Here is a tiny trained network, its code and every weight. The questions are about switching its units off for an input and a class, where a switched-off unit gives its printed mean instead of its output.

import numpy as np


def w(rows, s, z=0):
    codes = np.array(rows[::2]) - 128.0
    scale = np.full(codes.shape[1], s)
    scale[-1] = z or s
    return codes * scale


def f(y):
    return y / 2 * (1 + np.tanh(0.7978845608 * (y + 0.044715 * y**3)))


def log_softmax(a):
    a = a - a.max(-1, keepdims=True)
    return a - np.log(np.exp(a).sum(-1, keepdims=True))


def net(x, mask):
    res = np.array(x, float).reshape(1, 7) / 4 @ E
    y = f(res @ A[0][:, :-1].T + A[0][:, -1])
    res = res + np.where(mask, y, B[0][:, -1]) @ B[0][:, :-1]
    return log_softmax(res[-1] @ U[:, :-1].T + U[:, -1])


A, B = {}, {}
E = w([
[110,45,186,131,205,126,165],'x0',
[124,36,167,151,108,95,143],'x1',
[116,163,63,74,156,160,134],'x2',
[254,211,173,110,187,132,93],'x3',
[99,203,154,56,167,10,182],'x4',
[116,103,158,80,125,73,17],'x5',
[133,139,165,109,95,33,139],'x6',
],0.0091)
A[0] = w([
[98,124,181,113,129,112,45,201],'N0',
[140,78,124,178,19,62,60,191],'N1',
[124,152,80,152,154,143,102,105],'N2',
[211,59,102,140,180,93,136,122],'N3',
[190,180,94,129,125,181,1,136],'N4',
[55,60,202,193,94,49,141,202],'N5',
[109,113,92,89,188,165,149,147],'N6',
[103,218,157,73,64,158,156,169],'N7',
[161,16,140,173,51,190,155,178],'N8',
[160,145,207,124,225,69,180,253],'N9',
[60,134,157,214,232,78,66,174],'N10',
],0.0093,0.0057)
B[0] = w([
[143,130,65,130,87,153,76,182],'N0',
[176,75,161,130,92,87,113,200],'N1',
[146,174,81,100,162,184,128,143],'N2',
[118,128,150,100,97,109,93,151],'N3',
[152,181,84,147,173,132,120,208],'N4',
[176,118,83,130,89,98,138,228],'N5',
[95,172,144,56,78,175,130,162],'N6',
[157,119,83,140,222,84,173,185],'N7',
[113,101,73,173,95,141,153,219],'N8',
[137,121,90,189,12,126,154,247],'N9',
[142,138,130,121,84,146,96,169],'N10',
],0.011,0.013)
U = w([
[93,59,161,208,171,118,118,19],'0',
[152,121,106,170,106,61,212,244],'1',
[118,95,204,140,180,121,72,36],'2',
[124,184,88,109,191,137,73,134],'3',
[22,130,133,35,43,210,111,121],'4',
[102,79,254,129,188,110,86,3],'5',
[199,47,154,183,61,82,41,167],'6',
[95,100,93,112,157,79,187,51],'7',
],0.0085,0.0041)

Each question gives the input, the list of numbers given to net, and the class t.
The units are the neurons (one row each of A and B). Each row of codes is followed by its name. A weight is (code - 128) times the scale printed after its matrix; where a second scale follows, it is the last column's (A, B and U).
mask holds one flag per neuron, in row order. A switched-off neuron (its flag False) gives its mean, the last column of its row in B, instead of its output. The means were averaged over made-up inputs and are rounded, as every weight is.
A unit's drop is (log p(t) with every unit on - log p(t) with that unit switched off) / (log p(t) with every unit on - log p(t) with every unit switched off).
The circuit of an input: a set's keep is (log p(t) with only the set's units on - log p(t) with every unit switched off) / (log p(t) with every unit on - log p(t) with every unit switched off). Starting from all 11 units, units are removed one at a time, each time the one whose removal leaves the highest keep (on an exact tie, the one counted first), for as long as the keep stays at least 0.8.
circuit, biggest first: the units of the circuit, biggest drop first
most important unit: the unit with the biggest drop
k most important neurons: the k neurons with the biggest drops, biggest first
drop of u: that unit's drop, to one decimal
input [5,3,5,-7,4,5,1], class 6: most important unit : N5
input [2,1,-4,2,8,3,-6], class 6: circuit, biggest first : N10, N7
input [2,-3,-1,-6,5,2,-1], class 4: circuit, biggest first : N1, N4
input [6,6,3,4,-5,-8,-4], class 4: circuit, biggest first : N6, N7, N5
input [3,1,5,5,-1,6,-4], class 3: circuit, biggest first : N4, N1
input [-3,0,-2,3,-3,1,-1], class 3: circuit, biggest first : N9, N4
input [2,-2,8,0,-3,-2,-2], class 4: 2 most important neurons : N6, N7
input [5,1,-3,-3,5,-7,-8], class 4: circuit, biggest first : N6, N7
input [-8,1,8,-6,-3,-6,-7], class 3: 3 most important neurons : N9, N7, N2
input [-6,0,5,-2,2,-8,7], class 7: 2 most important neurons : N9, N5
input [-8,-5,8,-4,7,-8,4], class 7: 2 most important neurons : N7, N9
input [7,-4,6,1,3,6,-8], class 4: drop of N6 : 0.2
input [-2,3,0,6,-3,-1,-2], class 3: drop of N9 : 0.2
input [1,0,7,-3,-1,-7,-2], class 4: drop of N6 : 0.3
input [2,-3,5,7,-8,-4,-7], class 3: circuit, biggest first : N4
